Below is a small trained network, with its code and all its weights. Each question gives an input and a target symbol and asks what happens when units are switched off, that is, made to give their printed mean instead of their output.

import numpy as np


def w(rows, s, z=0):
    codes = np.array(rows[::2]) - 128.0
    scale = np.full(codes.shape[1], s)
    scale[-1] = z or s
    return codes * scale


def f(y):
    return y / 2 * (1 + np.tanh(0.7978845608 * (y + 0.044715 * y**3)))


def softmax(a):
    e = np.exp(a - a.max(-1, keepdims=True))
    return e / e.sum(-1, keepdims=True)


def log_softmax(a):
    a = a - a.max(-1, keepdims=True)
    return a - np.log(np.exp(a).sum(-1, keepdims=True))


def net(x, mask):
    ids = ['αβγεζηλμξπστφψω'.index(c) for c in x.split()]
    T = len(ids)
    res = E[ids] + P[:T]
    r = res
    for j in range(2):
        rows = slice(4 * j, 4 * j + 4)
        q, k, v = (r @ M[0][rows].T for M in (Q, K, V))
        z = softmax(np.where(np.tri(T) > 0, q @ k.T / 4**0.5, -1e9)) @ v
        o = O[0][rows]
        res = res + np.where(mask[j], z, o[:, -1]) @ o[:, :-1]
    y = f(res @ A[0][:, :-1].T + A[0][:, -1])
    res = res + np.where(mask[2:14], y, B[0][:, -1]) @ B[0][:, :-1]
    return log_softmax(res[-1] @ U[:, :-1].T + U[:, -1])


Q, K, V, O, A, B = {}, {}, {}, {}, {}, {}
E = w([
[155,152,132,134,92,155,133,174,123],'α',
[179,101,108,121,137,160,150,143,142],'β',
[144,156,81,163,172,123,248,157,146],'γ',
[43,199,134,117,179,100,81,122,159],'ε',
[150,133,170,117,133,159,113,148,117],'ζ',
[105,123,76,114,189,82,47,143,179],'η',
[61,179,78,133,136,78,97,91,183],'λ',
[138,160,204,115,140,159,106,119,96],'μ',
[97,144,83,119,164,71,78,114,171],'ξ',
[158,113,153,114,133,167,111,145,122],'π',
[147,126,162,114,151,162,125,138,109],'σ',
[129,191,170,138,105,149,134,157,104],'τ',
[132,91,168,133,23,119,132,74,149],'φ',
[95,145,82,118,161,86,67,109,176],'ψ',
[145,160,147,120,146,157,142,150,113],'ω',
],0.013)
P = w([
[41,88,119,85,119,193,164,200,1],'0',
[106,160,179,87,147,160,144,114,207],'1',
[126,159,162,114,139,137,141,104,192],'2',
[133,154,142,130,131,133,135,101,179],'3',
[136,155,140,149,120,120,132,100,163],'4',
[142,156,129,158,110,115,129,100,154],'5',
[140,157,123,172,102,112,126,104,147],'6',
[142,160,115,186,95,112,118,110,146],'7',
[141,162,111,196,91,111,117,113,139],'8',
],0.0077)
Q[0] = w([
[10,121,94,118,117,23,21,90,193],'H0',
[99,86,136,109,116,103,54,129,103],'H0',
[112,83,76,254,42,40,224,64,186],'H0',
[192,70,113,197,101,138,236,123,82],'H0',
[98,133,98,93,162,123,150,149,139],'H1',
[56,142,69,136,147,34,165,130,188],'H1',
[72,143,127,103,135,103,107,116,181],'H1',
[77,152,131,111,131,88,104,106,180],'H1',
],0.0087)
K[0] = w([
[23,53,106,34,99,160,133,153,58],'H0',
[73,59,195,47,57,158,40,71,122],'H0',
[112,115,109,112,107,131,169,119,143],'H0',
[162,126,124,167,110,88,164,84,218],'H0',
[95,153,105,104,168,132,147,144,135],'H1',
[79,108,84,104,141,161,185,191,108],'H1',
[29,109,121,77,132,206,112,193,2],'H1',
[36,84,125,85,114,196,113,170,22],'H1',
],0.0091)
V[0] = w([
[108,41,88,60,255,117,79,126,96],'H0',
[199,8,139,100,92,126,99,94,137],'H0',
[128,157,42,149,188,69,135,128,166],'H0',
[151,170,77,148,168,168,143,188,119],'H0',
[108,192,105,208,154,81,193,127,135],'H1',
[67,145,165,183,57,63,130,44,174],'H1',
[113,192,122,68,201,169,116,214,114],'H1',
[50,192,242,34,142,162,47,94,90],'H1',
],0.0064)
O[0] = w([
[98,180,123,41,53,110,84,171,150,1],'H0',
[179,215,76,146,114,101,88,133,55,40],'H0',
[111,48,183,50,76,139,125,148,63,93],'H0',
[180,109,202,76,95,156,167,157,175,131],'H0',
[53,64,122,175,179,72,63,23,129,146],'H1',
[98,74,93,162,180,166,167,121,83,203],'H1',
[117,98,174,77,68,108,81,112,218,111],'H1',
[50,76,106,104,82,181,197,209,253,182],'H1',
],0.0062,0.003)
A[0] = w([
[138,105,201,134,24,111,69,79,141,141],'N0',
[171,134,147,157,117,213,175,141,124,226],'N1',
[149,92,196,108,96,167,178,129,143,151],'N2',
[142,104,173,132,180,171,160,151,90,166],'N3',
[37,153,3,185,177,24,77,83,65,104],'N4',
[115,191,73,136,204,133,98,172,67,156],'N5',
[100,130,120,164,205,45,112,48,164,179],'N6',
[159,242,82,120,139,26,31,156,129,145],'N7',
[111,106,196,44,18,24,68,73,146,71],'N8',
[240,117,103,185,147,72,140,83,51,74],'N9',
[147,97,165,127,113,174,172,118,116,167],'N10',
[144,122,109,173,100,206,158,95,91,254],'N11',
],0.0075,0.004)
B[0] = w([
[231,126,158,73,236,160,220,176,142,181],'N0',
[150,64,181,128,146,175,142,139,83,231],'N1',
[143,100,56,89,185,164,164,170,90,190],'N2',
[125,54,110,96,140,177,156,182,83,167],'N3',
[30,90,43,63,172,104,32,135,51,179],'N4',
[191,118,101,116,191,194,218,151,160,143],'N5',
[105,137,189,235,102,126,71,10,179,218],'N6',
[243,237,122,116,140,90,212,154,94,156],'N7',
[108,65,130,3,200,86,90,191,54,185],'N8',
[49,98,101,133,33,60,68,112,168,167],'N9',
[167,106,112,101,153,170,178,170,86,185],'N10',
[153,101,170,135,118,163,155,141,130,254],'N11',
],0.0074,0.006)
U = w([
[223,144,205,196,116,160,163,63,170,208],'α',
[183,170,142,117,122,90,143,135,67,71],'β',
[137,120,174,102,177,105,69,94,79,55],'γ',
[68,80,99,103,154,117,119,163,171,3],'ε',
[132,149,119,123,102,114,137,142,143,86],'ζ',
[188,87,134,88,183,173,179,224,48,190],'η',
[2,83,128,142,90,115,19,83,104,169],'λ',
[95,145,90,154,83,128,142,165,191,84],'μ',
[104,123,118,99,115,101,107,146,94,114],'ξ',
[159,159,113,120,97,111,143,145,127,97],'π',
[137,147,116,116,109,105,136,150,129,98],'σ',
[103,118,179,195,70,131,97,54,170,171],'τ',
[115,155,61,132,182,139,119,108,116,104],'φ',
[111,123,109,95,111,112,97,148,106,129],'ψ',
[129,128,130,118,127,110,116,139,143,76],'ω',
],0.0085,0.0045)

Each question gives the input, a string of symbols that net reads in full, and the target symbol t.
The units are the heads (4 rows each of Q, K, V and O) and the neurons (one row each of A and B). Each row of codes is followed by its name. A weight is (code - 128) times the scale printed after its matrix; where a second scale follows, it is the last column's (O, A, B and U).
mask holds one flag per unit, heads first, then neurons. A switched-off unit (its flag False) gives its mean, the last column of its rows in O or B, instead of its output. The means were averaged over made-up inputs and are rounded, as every weight is.
A unit's drop is (log p(t) with every unit on - log p(t) with that unit switched off) / (log p(t) with every unit on - log p(t) with every unit switched off).
The circuit of an input: a set's keep is (log p(t) with only the set's units on - log p(t) with every unit switched off) / (log p(t) with every unit on - log p(t) with every unit switched off). Starting from the 12 units with the biggest drops (on a tie, the unit counted first), units are removed one at a time, each time the one whose removal leaves the highest keep (on an exact tie, the one counted first), for as long as the keep stays at least 0.8.
units of the circuit, in order: the units of the circuit, biggest drop first
unit that matters most: the unit with the biggest drop
k most important neurons: the k neurons with the biggest drops, biggest first
which heads matter: for each layer, one digit per head in row order, 1 if its drop is at least 0.15 and else 0, layers parted by /
input ε μ ε ε λ ψ, target ε: units of the circuit, in order : (H1 H0 N8)
input γ β λ, target γ: which heads matter : 01
input τ γ σ γ η α τ ε, target τ: units of the circuit, in order : (H0 N6)
input μ α μ λ, target μ: units of the circuit, in order : (H1 H0)
input μ φ ε, target μ: units of the circuit, in order : (H1 H0)
input φ φ γ γ, target α: units of the circuit, in order : (H1 N6)
input λ α γ φ ζ λ, target λ: which heads matter : 00
input β γ τ η, target β: units of the circuit, in order : (N7 H1 H0)
input γ φ γ μ γ π α λ, target γ: 4 most important neurons : (N8 N0 N6 N7)
input λ π φ γ φ π γ, target α: units of the circuit, in order : (H0 N4 N8)
input η ε φ η π μ λ, target η: units of the circuit, in order : (H0 H1 N8 N0)
input α φ γ ψ φ φ γ φ ε, target α: units of the circuit, in order : (N7 H0 N6)
input γ γ γ γ ε, target γ: 3 most important neurons : (N8 N6 N0)
input φ φ φ ε γ λ ξ φ, target λ: units of the circuit, in order : (H0 H1 N4 N9)
input γ ζ φ λ λ ψ, target γ: 3 most important neurons : (N8 N6 N0)
input φ η φ λ γ β α γ γ, target τ: units of the circuit, in order : (H1 N9 N6)
input φ ξ ξ λ, target φ: units of the circuit, in order : (N4 H0 N7)
input γ π ε φ, target η: units of the circuit, in order : (N0 N8)
input η μ η η π α ξ, target η: 3 most important neurons : (N8 N0 N7)
input η φ φ τ α φ ω ε, target η: 4 most important neurons : (N8 N0 N7 N6)
input φ γ ζ ε, target φ: unit that matters most : N4
input τ ψ φ ψ, target τ: which heads matter : 10
input τ μ ψ λ φ λ, target τ: which heads matter : 10
input φ γ λ φ φ ξ, target φ: which heads matter : 11
input γ φ φ γ η, target γ: 2 most important neurons : (N8 N7)
input γ φ ζ ζ φ ζ ψ, target γ: 2 most important neurons : (N8 N7)
